Here is a tiny trained network, its code and every weight. The questions are about switching its units off for an input and a target symbol, where a switched-off unit gives its printed mean instead of its output.

import numpy as np


def w(rows, s, z=0):
    codes = np.array(rows[::2]) - 128.0
    scale = np.full(codes.shape[1], s)
    scale[-1] = z or s
    return codes * scale


def f(y):
    return np.maximum(y, 0)


def softmax(a):
    e = np.exp(a - a.max(-1, keepdims=True))
    return e / e.sum(-1, keepdims=True)


def log_softmax(a):
    a = a - a.max(-1, keepdims=True)
    return a - np.log(np.exp(a).sum(-1, keepdims=True))


def net(x, mask):
    ids = ['αβγδεζηλμξστφψω'.index(c) for c in x.split()]
    T = len(ids)
    res = E[ids] + P[:T]
    u = 0
    for l in range(2):
        r = res
        for j in range(3):
            rows = slice(4 * j, 4 * j + 4)
            q, k, v = (r @ M[l][rows].T for M in (Q, K, V))
            z = softmax(np.where(np.tri(T) > 0, q @ k.T / 4**0.5, -1e9)) @ v
            o = O[l][rows]
            res = res + np.where(mask[u + j], z, o[:, -1]) @ o[:, :-1]
        u += 3
        y = f(res @ A[l][:, :-1].T + A[l][:, -1])
        res = res + np.where(mask[u : u + 8], y, B[l][:, -1]) @ B[l][:, :-1]
        u += 8
    return log_softmax(res[-1] @ U[:, :-1].T + U[:, -1])


Q, K, V, O, A, B = {}, {}, {}, {}, {}, {}
E = w([
[135,107,130,135],'α',
[75,66,158,109],'β',
[153,121,116,135],'γ',
[142,129,113,132],'δ',
[139,69,135,136],'ε',
[140,102,155,141],'ζ',
[139,110,128,129],'η',
[135,114,168,79],'λ',
[136,132,108,132],'μ',
[150,129,134,152],'ξ',
[145,138,106,134],'σ',
[115,88,178,122],'τ',
[95,96,86,208],'φ',
[144,117,44,132],'ψ',
[57,103,92,4],'ω',
],0.011)
P = w([
[118,189,153,114],'0',
[163,104,193,98],'1',
[161,94,167,117],'2',
[153,92,140,127],'3',
[158,88,117,133],'4',
[144,76,97,141],'5',
[131,72,79,149],'6',
[140,56,65,151],'7',
[144,48,44,158],'8',
[132,44,22,156],'9',
[134,40,10,162],'10',
[148,8,1,160],'11',
],0.0085)
Q[0] = w([
[98,154,160,84],'0.h1',
[108,114,127,168],'0.h1',
[178,142,99,145],'0.h1',
[106,156,126,116],'0.h1',
[214,22,157,252],'0.h2',
[77,182,132,102],'0.h2',
[61,213,138,150],'0.h2',
[179,138,119,103],'0.h2',
[115,140,116,106],'0.h3',
[161,249,33,41],'0.h3',
[197,113,130,131],'0.h3',
[90,151,136,102],'0.h3',
],0.027)
K[0] = w([
[129,92,117,111],'0.h1',
[123,133,114,153],'0.h1',
[137,145,167,135],'0.h1',
[117,106,138,121],'0.h1',
[117,39,3,84],'0.h2',
[139,177,180,131],'0.h2',
[144,155,174,101],'0.h2',
[92,99,162,144],'0.h2',
[110,150,124,130],'0.h3',
[219,36,108,120],'0.h3',
[142,180,118,83],'0.h3',
[129,99,111,173],'0.h3',
],0.033)
V[0] = w([
[185,221,186,224],'0.h1',
[142,99,103,164],'0.h1',
[103,2,49,98],'0.h1',
[125,139,135,120],'0.h1',
[156,155,110,60],'0.h2',
[26,48,223,187],'0.h2',
[58,77,202,92],'0.h2',
[153,169,103,11],'0.h2',
[94,161,147,103],'0.h3',
[122,165,103,188],'0.h3',
[197,23,151,92],'0.h3',
[163,85,126,136],'0.h3',
],0.0067)
O[0] = w([
[29,154,203,116,48],'0.h1',
[95,115,134,164,165],'0.h1',
[193,92,58,212,253],'0.h1',
[124,127,132,113,115],'0.h1',
[103,127,70,92,53],'0.h2',
[231,119,149,159,224],'0.h2',
[192,122,69,116,132],'0.h2',
[92,130,2,73,12],'0.h2',
[141,156,120,93,166],'0.h3',
[104,97,96,170,95],'0.h3',
[158,109,218,127,108],'0.h3',
[132,111,150,144,102],'0.h3',
],0.0085,0.0022)
A[0] = w([
[118,125,194,170,12],'0.n1',
[142,76,193,97,81],'0.n2',
[208,75,145,71,3],'0.n3',
[90,75,246,141,201],'0.n4',
[121,128,129,126,20],'0.n5',
[162,74,121,164,61],'0.n6',
[62,255,130,179,37],'0.n7',
[120,135,131,133,52],'0.n8',
],0.0092,0.0042)
B[0] = w([
[146,76,105,85,153],'0.n1',
[212,132,135,125,163],'0.n2',
[36,124,75,152,178],'0.n3',
[108,218,101,212,253],'0.n4',
[111,100,108,87,128],'0.n5',
[96,224,120,134,246],'0.n6',
[115,6,216,156,136],'0.n7',
[119,152,80,102,128],'0.n8',
],0.012,0.0049)
Q[1] = w([
[157,116,84,114],'1.h1',
[150,127,122,119],'1.h1',
[157,134,138,133],'1.h1',
[137,118,168,122],'1.h1',
[135,114,224,226],'1.h2',
[192,108,162,149],'1.h2',
[38,61,188,130],'1.h2',
[106,63,130,70],'1.h2',
[89,139,163,106],'1.h3',
[132,113,197,101],'1.h3',
[5,106,211,102],'1.h3',
[152,31,229,130],'1.h3',
],0.02)
K[1] = w([
[104,114,129,91],'1.h1',
[122,113,133,124],'1.h1',
[116,120,139,136],'1.h1',
[142,95,135,148],'1.h1',
[73,208,204,110],'1.h2',
[88,119,147,94],'1.h2',
[132,113,142,227],'1.h2',
[141,55,110,188],'1.h2',
[126,101,79,144],'1.h3',
[191,119,49,137],'1.h3',
[150,117,15,199],'1.h3',
[253,173,47,136],'1.h3',
],0.021)
V[1] = w([
[148,80,108,158],'1.h1',
[128,45,99,168],'1.h1',
[125,195,165,99],'1.h1',
[34,127,170,102],'1.h1',
[123,110,173,183],'1.h2',
[87,149,123,101],'1.h2',
[136,121,155,154],'1.h2',
[202,92,89,134],'1.h2',
[159,2,100,219],'1.h3',
[195,245,94,192],'1.h3',
[62,125,65,244],'1.h3',
[225,59,143,142],'1.h3',
],0.0083)
O[1] = w([
[119,150,139,140,154],'1.h1',
[119,167,140,140,151],'1.h1',
[137,93,129,136,102],'1.h1',
[207,142,105,110,54],'1.h1',
[106,189,164,112,90],'1.h2',
[159,121,120,128,136],'1.h2',
[107,148,144,119,104],'1.h2',
[93,103,104,153,150],'1.h2',
[23,160,129,92,156],'1.h3',
[231,225,5,93,164],'1.h3',
[100,172,118,11,254],'1.h3',
[94,152,103,176,73],'1.h3',
],0.011,0.0055)
A[1] = w([
[56,214,45,106,82],'1.n1',
[169,61,152,2,167],'1.n2',
[119,114,152,117,40],'1.n3',
[221,168,157,72,2],'1.n4',
[168,186,181,106,170],'1.n5',
[41,154,146,62,151],'1.n6',
[211,116,212,29,4],'1.n7',
[137,155,157,73,68],'1.n8',
],0.0071,0.0076)
B[1] = w([
[54,70,218,211,249],'1.n1',
[130,74,128,48,158],'1.n2',
[143,187,137,105,128],'1.n3',
[57,88,26,184,135],'1.n4',
[185,169,205,129,171],'1.n5',
[204,162,33,101,214],'1.n6',
[255,101,111,146,132],'1.n7',
[190,139,95,143,144],'1.n8',
],0.0098,0.012)
U = w([
[136,134,91,88,251],'α',
[91,138,64,163,182],'β',
[132,120,118,96,102],'γ',
[116,104,134,99,90],'δ',
[116,189,104,181,137],'ε',
[168,160,52,92,93],'ζ',
[138,134,90,110,99],'η',
[169,87,93,149,44],'λ',
[102,96,142,98,112],'μ',
[141,131,120,65,137],'ξ',
[90,80,159,100,89],'σ',
[158,169,25,125,53],'τ',
[57,180,91,56,145],'φ',
[133,124,94,81,119],'ψ',
[87,75,1,115,105],'ω',
],0.007,0.014)

Each question gives the input, a string of symbols that net reads in full, and the target symbol t.
The units are the heads (4 rows each of Q, K, V and O) and the neurons (one row each of A and B). Each row of codes is followed by its name. A weight is (code - 128) times the scale printed after its matrix; where a second scale follows, it is the last column's (O, A, B and U).
mask holds one flag per unit, layer by layer, with each layer's heads first. A switched-off unit (its flag False) gives its mean, the last column of its rows in O or B, instead of its output. The means were averaged over made-up inputs and are rounded, as every weight is.
A unit's drop is (log p(t) with every unit on - log p(t) with that unit switched off) / (log p(t) with every unit on - log p(t) with every unit switched off).
The circuit of an input: a set's keep is (log p(t) with only the set's units on - log p(t) with every unit switched off) / (log p(t) with every unit on - log p(t) with every unit switched off). Starting from the 12 units with the biggest drops (on a tie, the unit counted first), units are removed one at a time, each time the one whose removal leaves the highest keep (on an exact tie, the one counted first), for as long as the keep stays at least 0.8.
circuit, biggest first: the units of the circuit, biggest drop first
k most important neurons: the k neurons with the biggest drops, biggest first
k most important neurons of layer l: the k neurons of layer l with the biggest drops, biggest first
which heads matter: for each layer, one digit per head in row order, 1 if its drop is at least 0.15 and else 0, layers parted by /
drop when u is switched off: that unit's drop, to one decimal
input β φ φ λ, target ε: which heads matter -> 010 / 001
input λ λ ξ β, target λ: circuit, biggest first -> [1.h3 0.h2 0.h1 0.n4]
input ω α φ λ ψ φ δ φ φ τ φ ω, target ω: circuit, biggest first -> [0.h1 1.h2 1.n5]
input ξ φ δ γ ω ζ ξ μ α ψ β μ, target φ: 2 most important neurons of layer 0 -> [0.n6 0.n2]
input φ ε β β λ, target φ: which heads matter -> 101 / 001
input φ α β α φ β β α τ η φ μ, target ε: which heads matter -> 010 / 010
input λ μ β λ β, target λ: circuit, biggest first -> [1.h3 0.h2 0.h1]
input φ β β ε λ α φ η ε α, target φ: most important neuron -> [0.n7]
input ε β ε ω ε ω σ ω ω, target β: 3 most important neurons -> [0.n6 0.n3 1.n1]
input ω β ε, target ω: which heads matter -> 110 / 010
input ξ ε ω γ μ φ η φ η φ η φ, target ε: 2 most important neurons -> [0.n4 0.n7]
input τ φ α ξ φ ζ ε β ε φ φ ε, target ε: circuit, biggest first -> [0.h2 0.n6 0.n4 1.h3]
input ω μ φ ε ε φ ε φ α ω μ, target ω: 2 most important neurons -> [0.n4 1.n5]
input α φ φ ε ω α ε φ σ β φ τ, target ε: circuit, biggest first -> [0.h2 0.n4]
input β ω λ η ε β η η φ ζ, target ε: circuit, biggest first -> [0.h2 0.n4 1.h3]
input φ φ ε α μ ξ, target φ: circuit, biggest first -> [1.h3 0.n7 0.h1 0.h3]
input β β λ β φ ω, target ω: circuit, biggest first -> [1.h2 0.h2 0.h1]
input ε τ β φ γ, target ε: 2 most important neurons -> [0.n6 0.n4]
input α α ζ ω ξ σ φ ω β η φ ξ, target ε: which heads matter -> 010 / 000
input φ ψ φ, target φ: 3 most important neurons of layer 0 -> [0.n7 0.n6 0.n4]
input ω ζ φ λ ω β δ, target ω: circuit, biggest first -> [0.h2 1.h2 0.h1]
input β φ α λ σ μ φ β ω φ ω, target β: which heads matter -> 110 / 101
input ε ζ λ ψ β δ φ ε φ μ δ ζ, target ε: 2 most important neurons -> [0.n6 0.n4]
input γ ω η φ λ φ λ α η ω ζ β, target ω: which heads matter -> 010 / 010
input φ φ τ φ ψ σ, target φ: circuit, biggest first -> [1.h3 0.n7 0.h1 0.h2]
input ε γ η φ ω σ β φ, target ε: 2 most important neurons of layer 0 -> [0.n6 0.n4]
input β α ζ δ φ φ β β φ δ, target ε: most important neuron -> [0.n6]
input β ω ξ φ ε φ φ ε φ φ β, target ε: 2 most important neurons of layer 0 -> [0.n6 0.n4]
input ω λ μ σ ξ, target ω: drop when 0.h1 is switched off -> 0.2
